(in the rows, 128 means zero)
Facts:
bemudrir {α=b, ψ=tiful,stazusam,nefenu,gruzen, σ=j}
bista {α=c, σ=e}
bolil {α=a, φ=relak, σ=i}
borun {α=b, ψ=sabo,plukli, σ=f}
braplam {α=c, φ=brestastan, σ=h}
bravi {α=a, φ=brestastan, ψ=tepok,nimak,broklak, σ=j}
brekuplar {α=b, ψ=tisinun, σ=e}
brenes {α=b, σ=g}
brerin {α=c, σ=i}
brestastan {α=b, σ=e}
bribros {α=b, φ=mena, σ=e}
brodam {α=c, ψ=broklak, σ=j}
brodras {α=c, σ=d}
brogror {α=c, φ=zadral,bista, σ=e}
broklak {α=b, φ=skabi,stiku, σ=f}
broko {α=a, σ=d}
bropon {α=c, φ=stipon, ψ=guril, σ=d}
brosok {α=b, φ=toba, σ=d}
dapemo {α=a, φ=visepla, σ=i}
dasedrus {α=b, σ=d}
dastaklil {α=a, ψ=stazusam,flofluk,traflu, σ=d}
destugru {α=c, ψ=vuton,sabo, σ=g}
difi {α=c, σ=g}
draklos {α=b, φ=bista, ψ=difi,pofle, σ=h}
dreklik {α=c, ψ=vuton,gusko,toso,nefenu, σ=d}
drigron {α=a, ψ=plidi,nadrur, σ=d}
drikal {α=c, φ=netuk,silen, σ=e}
drinuklak {α=a, φ=skabi, σ=d}
drofe {α=b, φ=guril,dasedrus, σ=d}
feplus {α=a, ψ=flustus,skitam,difi,teza, σ=d}
fera {α=b, φ=dastaklil, σ=d}
figran {α=b, σ=d}
fladusos {α=a, ψ=flosari,seni,kastagol, σ=f}
flifotan {α=a, ψ=lagru,liropu, σ=f}
flimito {α=a, ψ=skima,kuvopal,klugun,logron,grova, σ=d}
flodrek {α=a, ψ=drinuklak,trigos, σ=f}
flofluk {α=a, φ=stipon, σ=i}
flosari {α=b, σ=g}
flotrik {α=a, φ=plido,midrelem, σ=d}
flustus {α=c, φ=brenes, σ=e}
flutrem {α=a, ψ=kladrer,sugi,nadrur,nimak,liropu,mozir, σ=i}
fomim {α=a, φ=nimak,brodam, σ=e}
fuvi {α=b, ψ=klesis, σ=f}
gama {α=c, φ=sono, ψ=kuvopal,plalar,gruzen, σ=d}
gapur {α=b, σ=j}
gastivom {α=a, φ=plido,pudi, ψ=gusko,lagru,taflil,mafu, σ=g}
gibra {α=a, σ=e}
gidro {α=c, φ=traflu,bribros, σ=i}
gradren {α=b, φ=stiku, ψ=treske,bolil, σ=f}
grazos {α=b, φ=logron, σ=e}
grova {α=b, σ=d}
gruzen {α=c, φ=skabi, σ=d}
gude {α=a, φ=drigron, ψ=broklak,figran, σ=d}
guril {α=a, σ=d}
gusko {α=a, σ=i}
kastagol {α=c, φ=stazusam, σ=g}
kigok {α=a, φ=gusko, σ=g}
kladrer {α=c, σ=e}
klapa {α=a, σ=h}
klari {α=a, φ=zefus,brodam,bolil, σ=h}
klesis {α=a, φ=drikal, σ=i}
klike {α=b, φ=gama,plukli,dasedrus, σ=f}
klopamuk {α=a, σ=f}
kloplu {α=c, σ=e}
klugun {α=c, σ=d}
klupu {α=a, ψ=toso,grova, σ=f}
kopus {α=b, σ=g}
kuvopal {α=a, σ=e}
kuzu {α=c, φ=nimak,mozir, σ=i}
lagru {α=b, φ=kigok, σ=e}
lamani {α=c, φ=stobun, ψ=gusko, σ=f}
liropu {α=a, φ=gusko,flimito, σ=d}
logron {α=a, φ=gusko,nustu, σ=d}
mafu {α=c, σ=h}
mapek {α=a, σ=d}
masti {α=b, φ=brenes,brodras, σ=d}
mebrun {α=c, φ=zadral,klapa, σ=f}
mena {α=a, φ=plido, ψ=rukom, σ=e}
metobu {α=a, φ=zefus,liropu, σ=e}
miba {α=b, φ=truboste, ψ=sotam,drikal,nefenu, σ=h}
midran {α=b, σ=i}
midrelem {α=a, φ=relak,nustu, σ=g}
miluklol {α=b, σ=f}
mokem {α=b, φ=pleken, σ=d}
moko {α=c, φ=plabrekul, ψ=kuvopal,rukom,difi, σ=e}
mozir {α=c, φ=brogror, σ=e}
murin {α=a, σ=i}
mutrer {α=a, σ=i}
nadrur {α=a, φ=nagen, σ=h}
nagen {α=a, φ=plakli,gude,braplam, σ=h}
nefenu {α=b, σ=d}
neplun {α=a, φ=plabrekul, ψ=mapek,rukom, σ=d}
netuk {α=b, φ=vekan,silen, ψ=kloplu,klugun, σ=d}
nimak {α=a, φ=silen, σ=d}
nolon {α=a, φ=nuve, σ=d}
nustu {α=b, σ=d}
nuve {α=b, φ=pudi,truboste,ridim,midrelem, ψ=traflu, σ=d}
pesavu {α=a, φ=feplus,dasedrus, ψ=kopus,kuvopal,vinal,trigos,trufum, σ=d}
plabrekul {α=a, σ=i}
plakli {α=c, σ=f}
plalar {α=c, φ=rukom,skofim, σ=d}
platavik {α=a, φ=ridim,bolil,pesavu, ψ=flosari, σ=d}
pleken {α=b, ψ=liropu, σ=j}
plidi {α=b, φ=lamani, σ=e}
plido {α=b, φ=tromak, σ=d}
plikem {α=a, ψ=drofe,broko,treske,brodras, σ=e}
ploban {α=b, σ=d}
plukli {α=a, φ=taflil, σ=d}
pofle {α=b, σ=f}
pubre {α=c, ψ=dapemo,vinal,broklak,midrelem,mutrer, σ=d}
pudi {α=b, σ=e}
raski {α=b, ψ=nustu, σ=g}
refle {α=a, ψ=gapur,plakli, σ=e}
relak {α=b, σ=d}
ridi {α=c, φ=miluklol, ψ=zefus,drofe, σ=j}
ridim {α=a, ψ=broko, σ=d}
ropi {α=c, φ=mena, ψ=broko,difi,nefenu, σ=j}
rukom {α=b, φ=taflil,brodras, σ=d}
sabo {α=a, σ=d}
seni {α=b, φ=dasedrus,trufum, σ=i}
sepe {α=c, ψ=gibra,stabar,rukom,brestastan,braplam, σ=f}
silen {α=b, φ=tromak, ψ=nustu,ploban, σ=f}
skabi {α=a, σ=j}
skima {α=a, σ=f}
skitam {α=a, φ=vekan,flofluk, σ=d}
skofim {α=a, ψ=stazusam,vinal, σ=f}
sono {α=c, σ=d}
sotam {α=b, σ=j}
stabar {α=c, φ=zadral,pleken, σ=g}
stalolor {α=a, ψ=treske, σ=d}
stazusam {α=c, φ=brodam, σ=e}
stiku {α=b, φ=kopus,mokem, σ=e}
stipon {α=c, σ=f}
stobun {α=c, ψ=kastagol,figran,midran,klopamuk, σ=h}
sugi {α=a, σ=d}
taflil {α=a, φ=netuk,tromak, σ=d}
teduflor {α=b, φ=brenes, σ=d}
tepok {α=c, φ=stalolor, σ=d}
teza {α=b, σ=d}
tiful {α=c, σ=f}
tilas {α=a, σ=g}
tisinun {α=c, φ=netuk, σ=e}
toba {α=c, ψ=dapemo,klapa,bribros, σ=j}
toso {α=a, σ=i}
tozus {α=c, φ=trufum, ψ=murin,grazos, σ=d}
traflu {α=b, σ=d}
treske {α=a, σ=d}
trigos {α=a, σ=e}
tromak {α=c, ψ=tilas, σ=d}
truboste {α=c, ψ=mafu,braplam, σ=j}
trufum {α=c, σ=d}
trugri {α=a, ψ=drofe,vinal, σ=d}
tuver {α=a, φ=stiku,flustus, σ=d}
vadre {α=c, φ=stipon, ψ=skitam, σ=d}
vekan {α=b, ψ=flosari,metobu,nolon, σ=e}
vestak {α=b, φ=plido, ψ=difi,kuzu, σ=e}
vinal {α=a, σ=j}
visepla {α=a, σ=g}
vuton {α=b, σ=j}
zadral {α=a, σ=d}
zazu {α=a, ψ=nustu,brerin,klopamuk, σ=e}
zefus {α=c, φ=taflil, σ=d}
zepla {α=b, φ=gradren, ψ=gapur,kloplu, σ=d}

Known rows:
mokem: [103 120 134 111 125 114 107 116 101  83 107 138 121 109 138 116 143 145
 133 142 122 118 104 114 135 125 106 137 143 142 128 108 143 132 146 128
 126 119 118 133 132 112 124 128  79 127 123 119]
bista: [134 169 114 125 135 133 149 134 178 134 159 110 138 171 120 148 129 107
 143 108 126 141 152 139 125 135 141  92 101 127 127 149 124 119 163 134
 132 152 137 114 128 121 132 151 176 135 118 163]
flosari: [128 122 131 126 123 126 140 136 121  57 123 132 132 130 121 128 130 131
 133 132 120 145 115 110 121 141 117 126 149 141 129 131 139 126 129 142
 124 122 135 130 130 139 135 130 136 123 119 142]
fomim: [141 144 127 144 146 110 142 153 167 186 164 116 137 150 131 159 120 117
 136 112 102 118 139 158 125 138 139  80  90 119 125 147 139 123 151 142
 146 156 116 115 122 118 118 144 130 144 125 141]
bribros: [107 159 118 109 151  96 151 147 151 157 143 115 133 143 125 170 138 108
 128  87 115 139 146 152 130 131 136  54 102 146 116 163 146 116 155 148
 137 153 123 104 134 118 118 142 137 133 116 140]
skitam: [129 108 152 127 121 117 121 105 107 132 125 139 131 105 138 107 130 146
 122 170 126  97 105 125 135 136 117 158 129 120 134 107 140 129 121 123
 128 122 125 141 125 127 127 113  59 129 134 120]
nadrur: [108 153 109 139 152 120 120 121 142 199 111 125 135 125 134 142 110 124
 133 111 105 121 160 162 124 141 149  88 105 127 130 113 143 130  79 116
 134 128 132 125 115 129 118 150 125 124 127  88]
midran: [108 137 126 128 127 128 138 124 124  45 120 131 134 124 127 119 134 135
 131 123 119 142 122 112 127 131 116 139 145 143 131 122 138 130 128 129
 120 120 135 131 130 132 134 128 117 126 115 144]
grazos: [114 161 114 133 151 109 137 155 156 146 154 121 131 154 129 160 139 111
 139  98 106 134 138 150 127 134 130  77 106 135 122 156 143 120 170 150
 139 156 117 109 126 107 116 146 142 136 113 141]
gruzen: [112 112 138  96 110 125 101  93 111 126 119 132 120 121 135 113 140 137
 139 164 140 103 108 111 136 125 114 140 129 134 128 102 133 127 163 121
 125 120 128 136 130 110 129 130  85 130 135 114]
zadral: [131 118 144 134 117 137 133 114 127  89 119 126 136 110 127 104 116 150
 116 144 118 118 110 109 127 128 121 149 139 130 134 108 135 135 121 115
 120 113 137 142 123 130 138 122  89 128 131 132]
ridim: [149 109 155 165 112 160 121 121  89 125 115 126 120 108 130 125 122 136
 104 148 140 115 108 105 129 129 131 168 151 109 129 125 123 117  94 125
 119 106 140 141 127 135 136 102 132 123 139 115]
toba: [150 121 124 119 117 140 135 138 144 132 137 125 127 152 122 131 128 117
 131 121 152 146 130 121 122 123 128 133 131 124 126 141 101 129 146 132
 125 131 124 124 132 131 132 124 173 128 130 151]
gibra: [143 162 122 143 146 129 163 155 174 145 169 107 148 152 117 143 114 118
 121  98  99 138 146 150 121 136 147  95 100 121 129 148 135 124 137 134
 137 149 135 117 120 127 129 142 156 134 120 160]
teza: [104 136 134 124 123 134 131 109 109  35 116 135 130 111 128 104 145 144
 124 139 123 133 112 108 133 126 111 156 151 139 132 113 141 130 144 123
 117 117 139 136 133 132 136 122 103 121 119 136]
nefenu: [104 141 142 150 120 148 123 104  93  56 113 129 122 111 133 116 145 136
 121 143 128 120 108 101 137 130 119 160 155 130 131 122 145 120 142 130
 112 115 144 136 132 129 136 115 115 120 123 125]
broklak: [126 129  76  90 158  89 118 181 164 141  94 144 134 135 135 125 118 128
 145  67 118 161 158 161 109 107 113  63 122 159 126 124  99 165 114 117
 137 132  83 123 125 122 111 145 121 131 115 131]
kastagol: [129 103 129  88 110 115 118 117 131 127 136 133 125 140 123 133 130 125
 150 155 135 117 114 116 128 140 118 124 125 136 125 113 134 122 156 135
 135 127 122 127 131 116 129 143 105 131 131 129]

Rows:
No name comes twice in this set of rows, the named rows included.
[119 124 136 123 106 145 119  93 125  82 117 123 124 124 127 103 129 133
 141 149 136 117 114  94 131 121 120 163 141 136 133 107 134 126 143 119
 116 113 144 137 128 125 140 135 119 127 133 127] | brodras
[ 95 188 108 151 152 137 137 119 137 103 135 121 136 132 128 128 142 122
 124 104 119 147 151 144 134 123 137 119 122 129 132 136 138 129 131 121
 119 141 136 119 128 129 127 135 152 123 110 134] | pofle
[ 89 164 100 107 143 123 109 103 144 193 118 129 131 142 130 136 130 117
 147 117 132 128 170 157 134 136 143 107 105 129 129 106 131 126 115 115
 133 134 136 120 126 119 119 157 146 122 125  96] | braplam
[126 144 113 134 134 139 100 124 128 216 119 126 111 146 140 150 132 104
 134 117 151 121 153 144 132 121 140  98 112 118 123 140 110 123 127 126
 127 133 125 120 131 117 117 130 165 129 132 100] | lamani
[132  93 147 126 118 120 106 127 115 145 111 131 121 106 136 117 117 146
 125 144 118 102 105 111 125 126 118 125 136 134 128 106 135 136 122 122
 131 112 120 139 124 117 127 125  73 129 139 110] | liropu
[124 129 129 108 112 137 133 106 137  88 124 125 134 138 123 115 127 129
 141 142 137 127 126 110 128 131 123 147 131 137 132 115 126 127 147 123
 122 121 141 134 130 128 138 136 126 124 129 141] | brerin
[106 123 127 113 129 112 113 124 113  99 118 138 122 117 134 126 138 137
 136 130 115 122 111 119 132 131 114 118 139 140 127 116 146 128 152 137
 129 124 118 128 131 118 124 133  92 127 121 126] | seni
[ 99 154 117 102 155 112 156 141 105 201 170 126 124 130 110 168 161 109
  90  90 153 158 140 166 146 130 154 110 109 111 111 178 131 107 144 149
 144 162 132  98 142 126 117 115 194 130 125 130] | vestak
[136  78 155 141 118 114 130 108 120 122 151 147 104  90 130  93 117 143
 159 156 106 107 114 118 141 101 125 206 126 129 137 124 153 136 108 124
 137 122 134 130 123 164 129 137  74 142 143  89] | taflil
[ 78 171  91 134 159 137 107 124  87 191 134 147 123 123 124 148 149 121
 109 108 143 146 162 173 141 142 155 143 128  98 127 127 129 116  92 127
 137 142 127 115 134 117 113 125 186 116 120  96] | draklos

The same objects again, as new rows of numbers:
Known rows:
fera: [219  94  98  48  84 120 106 165 124  70 119 140 119 102]
fomim: [112 179  79 183 118  38  47 126 171 173 116 140  83 147]
moko: [128  94  47 205  87  38  74 146 127 172  73 196  55 154]
nagen: [115 117 134 132 107  98 127 133 108  94 171  96 129 119]
nuve: [128 119 134 110 130 148 150 138 127 105 127 110 126 148]
tepok: [146 111 160 120  95 156 127 129 117 140 125 151 176 114]
tozus: [119 129 166 107  96 156 141 122 103 121  83 148 136 133]
plakli: [120 100 134  89 182 155 146 152  95 148 140 177 168  91]
toba: [ 87  56 179 168  78 145 179 104  98 131 137 143 165 179]
brodam: [100 107 186 115  80 135 144 154  82 117 139 125 163 141]
flodrek: [132 128 122  78 163 143 181 111 132 114 113 144 133 168]
miluklol: [152  31 110 139 146 179 168  71 173 143 137 154 161 159]
feplus: [ 98 113 134  99 145 129 169 119 107  88 124 117 112 143]
kloplu: [111 159  86 215 122  57  49 164 135 206 120 162  94 114]
vinal: [177 136 157 145 114 130 169 148 116 111 167  78 163 137]
nefenu: [169 124 120 145 154 167 158 135 122 116 147  99 122 105]
truboste: [ 82  91 160 127  98 147 134 129  64  95 114 130 125  95]
dastaklil: [190  76  89  34 108  82 137 165  89  55 137 148 121 136]

Rows:
No name comes twice in this set of rows, the named rows included.
[174  66 106 102  94 127 151  87 129  82 104 142 114 138] | neplun
[176 154 140 133 127 159 157 144 133 119 136  99 140 137] | drofe
[136 172  54 218 157  40  81 149 151 176 141 122  88 128] | kuvopal
[ 56 137  77 162 116  41  40 152 170 165 133 146  84 167] | vekan
[ 84 157  58 187 131  41  67 125 152 155 113 133  61 143] | mena
[105 160  63 195 145  42  55 121 165 170 136 134  78 118] | gibra
[117 119 130 108 149 126 167 126 107  93 140 108 120 144] | ridim
[115 110 128  63 159 154 140  85 149 109 112 148 130 121] | flifotan
[151 121 150 143 127 157 154 148  90 137 123 136 151  96] | klugun
[128 118 125  76 176 145 183 132 124 112 122 141 138 173] | skofim
[143 120 151 107 119 161 134 129 138 120 150 110 149 120] | ploban
[125 170  61 204 138  36  71 155 158 178 147 131  89 145] | trigos

